Below are the code and all the weights of a small trained network. Each question names an input and a class and asks about switching units off, where a switched-off unit gives its printed mean instead of its output.

import numpy as np


def w(rows, s, z=0):
    codes = np.array(rows[::2]) - 128.0
    scale = np.full(codes.shape[1], s)
    scale[-1] = z or s
    return codes * scale


def f(y):
    return y / 2 * (1 + np.tanh(0.7978845608 * (y + 0.044715 * y**3)))


def log_softmax(a):
    a = a - a.max(-1, keepdims=True)
    return a - np.log(np.exp(a).sum(-1, keepdims=True))


def net(x, mask):
    res = np.array(x, float).reshape(1, 2) / 4 @ E
    y = f(res @ A[0][:, :-1].T + A[0][:, -1])
    res = res + np.where(mask, y, B[0][:, -1]) @ B[0][:, :-1]
    return log_softmax(res[-1] @ U[:, :-1].T + U[:, -1])


A, B = {}, {}
E = w([
[88,1,249],'x0',
[231,31,83],'x1',
],0.0083)
A[0] = w([
[223,5,115,79],'n0',
[97,81,173,103],'n1',
[170,174,95,106],'n2',
[9,165,216,98],'n3',
[63,161,179,71],'n4',
[117,104,142,247],'n5',
[124,77,201,102],'n6',
[86,53,193,134],'n7',
],0.019,0.014)
B[0] = w([
[131,212,187,238],'n0',
[124,163,87,191],'n1',
[172,143,87,191],'n2',
[137,179,173,252],'n3',
[134,190,153,179],'n4',
[169,2,156,246],'n5',
[137,149,79,208],'n6',
[117,110,75,247],'n7',
],0.065,0.013)
U = w([
[135,193,195,57],'0',
[111,174,7,165],'1',
[102,71,179,255],'2',
[36,117,104,60],'3',
],0.015,0.008)

Each question gives the input, the list of numbers given to net, and the class t.
The units are the neurons (one row each of A and B). Each row of codes is followed by its name. A weight is (code - 128) times the scale printed after its matrix; where a second scale follows, it is the last column's (A, B and U).
mask holds one flag per neuron, in row order. A switched-off neuron (its flag False) gives its mean, the last column of its row in B, instead of its output. The means were averaged over made-up inputs and are rounded, as every weight is.
A unit's drop is (log p(t) with every unit on - log p(t) with that unit switched off) / (log p(t) with every unit on - log p(t) with every unit switched off).
unit that matters most: the unit with the biggest drop
top k neurons: the k neurons with the biggest drops, biggest first
drop when u is switched off: that unit's drop, to one decimal
input [5,-4], class 1: unit that matters most : n7
input [-7,5], class 1: top 2 neurons : (n3, n2)
input [3,2], class 2: top 2 neurons : (n5, n2)
input [-4,2], class 1: top 4 neurons : (n5, n0, n3, n2)
input [-6,-5], class 1: top 2 neurons : (n0, n5)
input [-7,-6], class 1: top 3 neurons : (n0, n2, n5)
input [-6,-4], class 1: top 2 neurons : (n0, n5)
input [-5,0], class 1: top 2 neurons : (n5, n0)
input [7,6], class 1: top 4 neurons : (n7, n6, n3, n1)
input [2,-3], class 2: top 2 neurons : (n0, n5)
input [0,3], class 2: top 2 neurons : (n3, n4)
input [-8,-6], class 1: top 2 neurons : (n0, n2)
input [3,0], class 2: top 2 neurons : (n5, n2)
input [3,1], class 2: unit that matters most : n5
input [-3,-2], class 2: drop when n0 is switched off : 0.4
input [-2,-2], class 2: drop when n0 is switched off : 0.2
input [1,-2], class 2: drop when n0 is switched off : 0.1
